In the rows, zero is written as 128.
Here are made-up objects, facts about them, and rows of numbers that follow some of those facts. Name the object behind each unnamed row.

Facts:
K71 θ K244; K71 θ K173; K60 θ K685
K60 θ K953; K60 θ K401; K60 θ K502
K60 θ K72; K60 θ K840; K60 θ K166
K524 θ K495; K631 θ K517; K631 θ K908
K631 θ K255; K631 θ K912; K631 θ K840
K609 θ K685; K609 θ K150; K609 θ K67
K446 θ K517; K446 θ K116; K446 θ K933
K575 θ K200; K575 θ K149; K575 θ K664
K575 θ K176; K575 θ K67; K68 θ K332
K182 θ K31; K182 θ K864; K182 θ K934
K182 θ K237; K182 θ K55; K263 θ K833
K263 θ K246; K263 θ K502; K254 θ K864
K254 θ K974; K254 θ K150; K950 θ K911
K950 θ K827; K950 θ K835; K315 θ K179
K315 θ K448; K315 θ K166; K234 θ K173
K234 θ K827; K234 θ K522; K234 θ K777
K143 θ K255; K501 θ K869; K501 θ K164
K501 θ K266; K501 θ K212; K849 θ K200
K849 θ K502; K849 θ K598; K849 θ K522
K849 θ K579; K939 θ K860; K939 θ K12
K452 θ K93; K452 θ K459; K896 θ K864
K896 θ K543; K896 θ K72; K896 θ K39
K215 θ K685; K215 θ K95; K215 θ K797
K215 θ K277; K519 θ K445; K519 θ K517
K519 θ K483; K519 θ K933; K128 θ K19
K128 θ K246; K128 θ K94; K128 θ K387
K128 θ K722; K676 θ K685; K676 θ K644
K676 θ K925; K676 θ K28; K29 θ K116
K29 θ K359; K29 θ K87; K29 θ K535
K910 θ K864; K910 θ K244; K910 θ K483
K910 θ K94; K910 θ K765; K910 θ K391
K839 θ K63; K839 θ K12; K744 θ K473
K744 θ K356; K744 θ K72; K744 θ K36
K744 θ K765; K543 Φ K722; K94 Φ K483
K94 Φ K72; K255 Φ K116; K864 Φ K685
K864 Φ K934; K445 Φ K883; K631 Φ K72
K522 Φ K459; K164 Φ K908; K911 Φ K445
K173 Φ K950; K502 Φ K19; K502 Φ K953
K860 Φ K671; K908 Φ K237; K908 Φ K164
K12 Φ K36; K39 Φ K55; K401 Φ K896
K401 Φ K543; K277 Φ K666; K974 Φ K452
K459 Φ K471; K671 Φ K194; K263 Φ K71
K149 Φ K255; K315 Φ K925; K19 Φ K63
K234 Φ K200; K143 Φ K87; K473 Φ K953
K473 Φ K63; K473 Φ K448; K244 Φ K609
K63 Φ K953; K63 Φ K502; K939 Φ K584
K448 Φ K473; K535 Φ K401; K535 Φ K543
K471 Φ K522; K128 Φ K494; K676 Φ K495
K266 Φ K543; K29 Φ K517; K29 Φ K939
K925 Φ K744

Known rows:
K93: [151 131 124 131 155 124 122 132 138 115 114 132 113 124 102 105 122 126
 132 150 104 122 129 138 100 142 149 142 129 104 125 116 130 103 143 124
 127 135 122 141 166 114 127 126 138 122 137 137 132 108]
K63: [155 105 123 173 172 137 114 145 114  88 145 164 111 129 121 152  94 107
 114 149  75 113 108 160  91 105 162 166 159 134 124 106 117  95 171 111
 151 156  73 126 122  94 133 122  97 115  93 201 109  86]
K87: [137 119 138 134 122 126 120 122 123 123 120  93  97 135 110 102 129 131
 121 161  93 131 134 160 110 144 138 105 142 121 118 100 119  94 144 146
 117 145 143 155 156 126 127 139 126  86 103 146 142 122]
K254: [126 132 138 148 101 131 126 155 141 147 119 122 125 135 146 137 122 114
 107 115 123 106 123 117 127 149 128 160 143 118 110 146 117 112 142 156
 108 143 129 123 105 103 167 107 154 128 179 100 106 100]
K902: [135 125 125 141 139 131 124 132 132 127 124 134 123 131 120 112 115 115
 121 140 114 116 130 129 106 143 142 142 134 115 126 127 127  96 142 130
 128 135 123 132 151 110 125 129 130 124 134 119 133 100]
K598: [151 150 144 155 127 130 129 127 125 104 142 136  97 104 124 107 128 134
 145 144 127 129 117 117 125 144 170 121 106 125 121 114 134 105 134 115
 136  83 123 114 136 135 118 127 134 127 120 124 142 117]
K71: [120 129 133 165  95 133 121 150 129 121 145 130 132 121 135 108 113 147
 105 131 135 126 140 142 123 135 133 140 115 150 138 131 119  71 156 155
 128 128 129 143 129 129 157 125 128 123 131  82 124 113]
K143: [142 112 135 125 107 111 116 122 140 153 131 109 136 155 124 116  92 105
 121 137 123 126 123 137 130 160 135 134 161 116 143 148 135 143 142 125
 141 109 137 122 161 115 132 139 119 118 111 107 119 105]
K953: [148 131 140 156 124 145 106 102  95 105 163 130  96 157 121 134  75 123
 113 144  78 132 105 195  93  84 143 146 110 178 102 132 148 100 172  84
 177 170  86  63  68 121 134 110 124  77  73 191 119 134]
K60: [127 131 136 126  91 129 126 106 140 181 146 120 149 160 141 107  71 109
 121 109 139 130 117 129 136 145 123 160 121 137 148 176 157 137 140 124
 154 122 115  68 116 115 149 126 149 124 119  71 113 127]
K524: [139 118 128 137 141 131 129 130 135 135 121 128 131 128 121 110 111 115
 119 134 115 112 132 131 116 146 145 157 137 105 142 129 127 106 145 139
 129 142 118 140 159 109 134 131 136 127 128 109 124 109]
K676: [143 131 148 129 131 127 122 117 153 163 127 124 140 150 134 130  90  94
 116 119 129 111 105  94 131 162 134 185 156 105 130 159 143 161 135 134
 132 115 113  84 149  99 145 126 150 134 147  86  97  96]
K28: [151 150 141 114 154 136 123 110 139 132 122 125 110 150 110 116 106 117
 140 143  97 117 116 123 102 148 130 138 134 103 107 137 141 133 128 117
 134 132 125  97 150 114 127 113 156 110 137 130 133 117]
K519: [120 104 142 137  74 109 118 143 132 175 130  96 141 152 140 118  95 112
 109 124 135 131 136 146 137 152 133 117 161 139 147 134 117 102 154 154
 129 135 150 147 134 108 163 144 113 120 110 101 118 114]
K31: [135 137 126 128 128 126 116 163 141 129 101 136 120 137 119 133 138 129
 118 135  97 112 130 141 102 149 136 129 133 114  84 132 123  99 138 135
  99 134 146 149 127 119 150  94 141 112 186 122 121 103]
K173: [147 143 125 131 126 123 121 166 124  91 141 156 115 119 121 123 127 141
 130 147 120 123 140 128 112 162 172 106 125 120 121 127 134  96 137 112
 119  57 149 158 149 149 124 126 115 130 147 117 136 102]
K94: [120 125 124 109 117 127 144 137 106 163  77 127 116 150 155 102 155 107
 140 124 155 103 126  68 117 159 183  57  97  68  95  81 160  63 170  88
 129  88 169 153 102  69 127  77 117 194 203 180 145 108]

Which object is each row?
No name comes twice in this set of rows, the named rows included.
[148 139 128 123 136 131 126 164 143 134 111 138 121 146 125 138 138 119
 117 131 111 108 128 114 118 163 147 118 144 102  84 141 128 129 133 129
 104 107 147 128 132 117 140 102 138 125 189 128 118  96]  K974
[137 139 155 180  98 133 130 115 125 127 164 132 125  91 144 103  99 126
 128 119 160 120 118 100 147 145 148 167 116 136 148 127 123 116 142 146
 140  97 109 101 116 118 133 141 139 144 104  90 116 110]  K849
[159 129 123 117 142 121 110 155 123  97 149 153 120 117 114 128 122 128
 131 142 121 121 128 124 110 154 160 126 144 122 138 125 129  99 141 124
 117  70 144 160 182 141 121 127 135 122 134 102 135  97]  K911
[140 124 132 154 104 119 121 157 132 111 170 143 141  95 148 123  95 127
 110 117 159 122 138 104 140 161 160 166 146 127 157 138 118 103 150 139
 132  70 130 137 146 132 135 144 114 152 126  70 116  97]  K234
[135 145 163 152 115 142 124 102 144 142 134 103 103 128 130 119 115 116
 112 125 125 109 108 110 126 141 120 167 128 121 110 140 118 117 139 157
 132 149 122  86 119 100 153 117 165 112 140 101 108 124]  K609
[140 120 132  87 126 123 103  90 128 169 149  81  81 173 103 135 102 124
 120 152 119 120 146 118 112 148 106  49 115 136 133 154 123 124 103 125
 138 112 149 163 198 151 157 125 126  97  56 122 125 156]  K908
[144 109 109 147 128 129 110 169 109 109 147 175 139 162 139 170  82 111
 108 135  81 118 120 163 112 109 169 146 159 143 103 150 143 123 168  87
 148 119 102 101  86 112 133 101 102 120 121 188  99  81]  K473
[126 120 147  98  93 131 124  98 100 148  99  86 104 163 152  99 145 129
 120 137 135 118 146 117  96 144 148  48 107  94  83  76 142  26 180  99
 138 140 178 168  94  70 135  81 128 142 188 163 156 151]  K483
[133 118 141 154 118 134 116 137 130 101 169 130 127 109 128 103  95 145
 113 134 141 125 140 123 114 142 135 166 128 133 156 120 123  71 155 146
 140 126 112 146 143 131 141 143 130 125 118  64 122 119]  K950
[141 136 167 183 108 134 136 113 130 126 143 116 105  95 150 111 114 117
 117 113 144 110 107  85 143 154 138 179 136 117 122 117 103 126 143 166
 126 115 117 108 127 101 142 132 154 138 129  98 111 108]  K575
[147 160 158 163 134 143 123 106 122  91 138 126  76 103 120  95 142 145
 145 152 124 124 120 123 118 139 149 113  95 117  97  89 113  99 135 126
 128 102 129 110 126 147 123 123 147 113 122 141 146 133]  K200

Now the same objects, written a new way:
Known rows:
K535: [111 134 157 127 107 110 159 156  75 136 110 113 119 177  93 154 136  67
 193 156 121 186 137 124 188 116 138 124 131 120  96  99  95 118 197 109
 124  99 110 161 146  97 104 133 143 158  72 207]
K471: [ 72 115 157 125 102 134 151 109 114 104 130 153 100 119  97 176 129 111
 174 113 123 211 165 131 147 162 186 132  79 147  97 110  95 106 138 119
 188 127 155 144 152 115 121 128 154 160 100 201]
K939: [ 88 106 178  78  92 155 175 110 108 174 184 120 157 190 159 191 109 127
 144  69  94 207 140 151 136 107 225 144 155  86 101 130 183 161 156 168
 131 118 200 195 168  88 115 160 191 205  88 128]
K631: [ 67  76 121  93 126 170 150 222  90  84 142 128 186 156  72 230 125  59
 196 155 125 209 147 137 125 149 122 135 102 174  22  74 142 146  86 119
 165  64 135 170 100  71  90 121 170 155  77 105]
K925: [ 68 116 145 124 111 121 159 130  99 143 135 125 108 166 117 151 160 109
 186 137 111 202 141 131 161 160 166 118 110 130  98 104 134 121 164 123
 173 116 124 120 109 115 126  93 134 163  99 139]
K982: [ 78 110 142 123 110 128 159 128 100 136 132 129 108 158 107 159 157 114
 179 137 111 202 137 132 161 157 163 129  99 132  88 108 128 115 163 130
 175 122 137 136 123 112 122 103 151 168  94 156]
K705: [ 73 113 142 120 110 125 159 130 101 134 133 133 107 155 108 159 155 115
 176 138 113 204 132 129 159 156 160 123  98 131  87 108 127 120 164 131
 175 119 135 138 122 111 120 102 150 169  89 157]
K356: [ 81 115 137 121 104 129 161 120 105 134 131 127 104 153 108 156 157 116
 171 140 115 202 135 132 158 159 163 123  97 133  83 106 128 120 162 129
 181 114 138 139 121 112 120  99 151 171  81 162]
K722: [ 89 110 134 119 107 123 158 130  83 125 136 124 111 194  97 148 156  86
 175 155 103 171 135 110 187 120 154 111 104 128  80 100 127 106 192 116
 125  90 105 153 160 123  90 126 134 190  73 215]
K950: [ 54  93 132 101 125 114 176 157 127 144 180 162 126 177  74 156 148 115
 183 114 148 204 114 125 127 122 183 114 111 130  70 135 185 128 129 190
 159 116 150 143 140 124 108 113 117 134 136 138]
K849: [ 68  74 147 111 146 145 177 140 157 175 165 145 111 192  92 159 124 138
 195 142 150 169 121 139 155 194 175 109 109 153  55 148 173 118 141 150
 147  96 132 170 155 156  84 117 118 116 100 137]
K72: [ 65  95 121 113 129 152 139 121  92 118 132 148 109 147 128 174 150 122
 176 154  81 213 129 104 129 144 165 119  61 165  14  82 140 131 160 126
 160  97 143 165 101 132  88 109 161 195  37 147]
K953: [ 55 121  97 102 157  78 168 136 113 113 128 115  95 156 127 126 160 118
 141 120  90 202 124 153 140 201 166 105  65 160  90  93 143 112 159 130
 160 123 130 130 158 141 125 108 142 207 117 130]
K229: [ 76 109 144 122 110 127 157 128 101 134 131 128 107 158 111 158 156 112
 177 138 112 204 134 133 159 155 162 127 100 134  93 105 126 118 164 131
 176 118 132 143 123 113 119  97 146 165  91 158]
K365: [ 77 110 141 121 108 124 160 125  97 137 134 129 109 158 106 160 161 114
 176 139 112 203 135 135 160 158 162 124  99 135  87 108 126 121 160 131
 176 120 139 138 123 108 123 102 148 169  92 156]
K666: [ 70 101 138 117 106 131 157 119  97 129 143 132 103 165 108 154 165 116
 172 134 105 201 132 125 160 151 168 121  91 133  87 110 138 117 159 132
 178 118 136 129 126 118 121  98 145 182  99 158]
K664: [ 71 110 148 117 112 122 158 130 102 137 134 131 102 162 109 154 154 114
 178 137 116 204 135 131 156 158 168 123 101 135  95 106 126 119 165 128
 168 120 134 135 119 114 124 104 143 166  99 150]

Which object is each row?
No name comes twice in this set of rows, the named rows included.
[ 73 116 138 120 119 146 173 150 133 159 148 125 131 180 101 172 122 118
 192 139 135 174 139 140 147 183 166 106 129 127  70 122 159 138 137 128
 163  82 134 136 128 110 101 107 132 137  88 118]  K315
[ 86 131 142 128 105 103 171 138 105 146 129 142 102 141  86 152 156 113
 188 138 136 220 116 127 151 133 153 135 106 133  81 128 124 123 161 158
 181 126 154 149 115 107 128  90 148 136  83 163]  K244
[ 71  92 157 126 112 128 160 120 130 119 136 167  88 120  86 172 136 119
 179 115 143 210 151 127 147 165 187 134  75 149  88 124 102  96 136 152
 185 141 154 162 154 127 116 134 134 136 112 201]  K522
[ 18 148 139 107 143 109 123 120 104 123 153 147 147 184 126 148 101 100
 204  89 109 183 167  99 115 142 228  68 129 152  88 104 186 145 138 112
 127  78 114  95 115 152 119 105  89 162 123 115]  K609
[ 72  90  98 120  78 135 178 167  95  88 136 125 133 168  78 197 178 100
 163 153 127 203 154 125 163 191 148 128 116 120  73  79 148 125 112 138
 213  93 104 128  94  63 118 103 130 199  97 138]  K255
[ 67 137 106 111 106 150 168 115 128 141 165 139 122 176  94 160 128 130
 170 142 118 171 134 123 136 159 166  93 110 127  49 134 179 141 140 134
 169  68 146 124 136 128  96  82 150 165  62 141]  K744
[ 78 107 155 120 112 128 155 129  95 134 132 127 112 162 106 152 156 111
 186 139 112 205 129 139 160 148 160 128 100 138  99 109 125 123 164 122
 169 118 138 135 128 112 126 100 156 164  98 154]  K359
[ 63 121 151 120 124 110 147 127  98 135 128 133 112 164 122 153 144 109
 193 124 110 203 145 120 153 154 182 113 108 142  98 100 131 123 163 125
 162 117 124 125 115 124 125 105 128 165 104 148]  K67
[ 66  80 155  56 103 136 124 140  74 112 138 100 157 172  99 159 152  92
 167 113 106 209 138 129 199 127 154 150 105 173 128 132 152 105 132 131
 157 121 139 183 135 111 151  68 181 215  96 160]  K517
[ 91  80 150 116 142 169 178 125 168 186 148 130 111 191 103 162 104 147
 196 159 146 152 128 154 165 224 165 112 115 152  51 151 156 124 142 120
 153  80 136 173 161 150  75 115 140 115  70 137]  K263
[ 74 133 117 112 155  73 177 151 113 125 112 110 102 145 120 135 151 109
 149 123 108 213 121 163 143 202 158 119  83 150  99  96 125 123 164 130
 160 126 137 144 156 120 130 111 153 175 105 126]  K448
[ 83 112 116 116 175  84 188 151 145 151 111 105  86 157 126 134 137 128
 163 143 119 192 119 170 157 246 153 117  81 168  85 106 125 112 167 126
 159 120 125 161 164 145 117 120 139 157  95 123]  K502
[ 77 120 151 128 114 120 155 134 100 138 125 125 109 151 114 163 145 105
 191 134 119 207 144 130 161 162 167 121 114 133  97 103 117 121 164 121
 170 120 129 134 111 106 128  99 141 156  95 144]  K277

The same objects again, as new rows of numbers:
Named rows:
K149: [150 146 158 131 163 145 152 135  89 133  97 115 168]
K522: [150  66 159 233 231  75  88 148 114  80 108 135 110]
K849: [127  98  98 166 108 103 120 149 144 122 103  83 194]
K315: [115 137  95 158  94 172 104  84 140 123 106 105 157]
K925: [158 170 163 143 100 149 128 111 102 137 115 122 133]
K365: [125 136 122 119 129 136 107 137 133 153 127 129 124]
K173: [114 113 146 130 195 128 170 169  97 113 126 124 152]
K939: [106  78  98  90 114  83  62 132  73 199 165  61 122]
K29: [101  57 104  66 149 105  61  63  96 144 156  36 145]
K374: [124 136 130 119 141 129 109 135 136 155 132 130 127]
K483: [119 192 108 103 131  21 157 117 132  81 143 159  84]
K869: [ 99 152 129 121 146 137 105 150 131 174 130 147  93]
K495: [129 145 149 115 128 126 121 163 143 162 150 134 100]
K263: [ 95 114  82 180 111 149 119 117 129 117 107  95 164]
K666: [130 144 129 118 124 119 110 154 151 153 145 129 112]
K896: [147  72  67 118  32 140 112 136 141  68  85 168 132]
K685: [170 180 196 150  70 140 167 142 106 125 128 130 121]

Name these rows:
No name comes twice in this set of rows, the named rows included.
[119 104 102 104 115 139  97  91 185  94 143 108 146]  K519
[131 121  95 180  60 140 103  86 146 111 115  93 167]  K60
[106  73 120 132  73 136 155 179 125  86  70 163  64]  K722
[125 142 108 119 105 122  86 150 168 164 134 125 127]  K452
[100 185  65 113 109  55  87  31 153  97 100 107 139]  K631
[150 138 106 149  94 151  92  77 117 133 102 112 184]  K676
[128 140 188  83 135 141 138 122 179 107 158 124  93]  K116
[122 132  75 151  71 149 119 141 161 101 165 133 153]  K744
[ 86 185  71 124 173  56 165  94  75  84 109 160 105]  K94
[135 131 111 139 138 164 149 107  87  91 132 154 134]  K39
[137 147 128 156 110 137 150 138 109  95 159 148 104]  K36

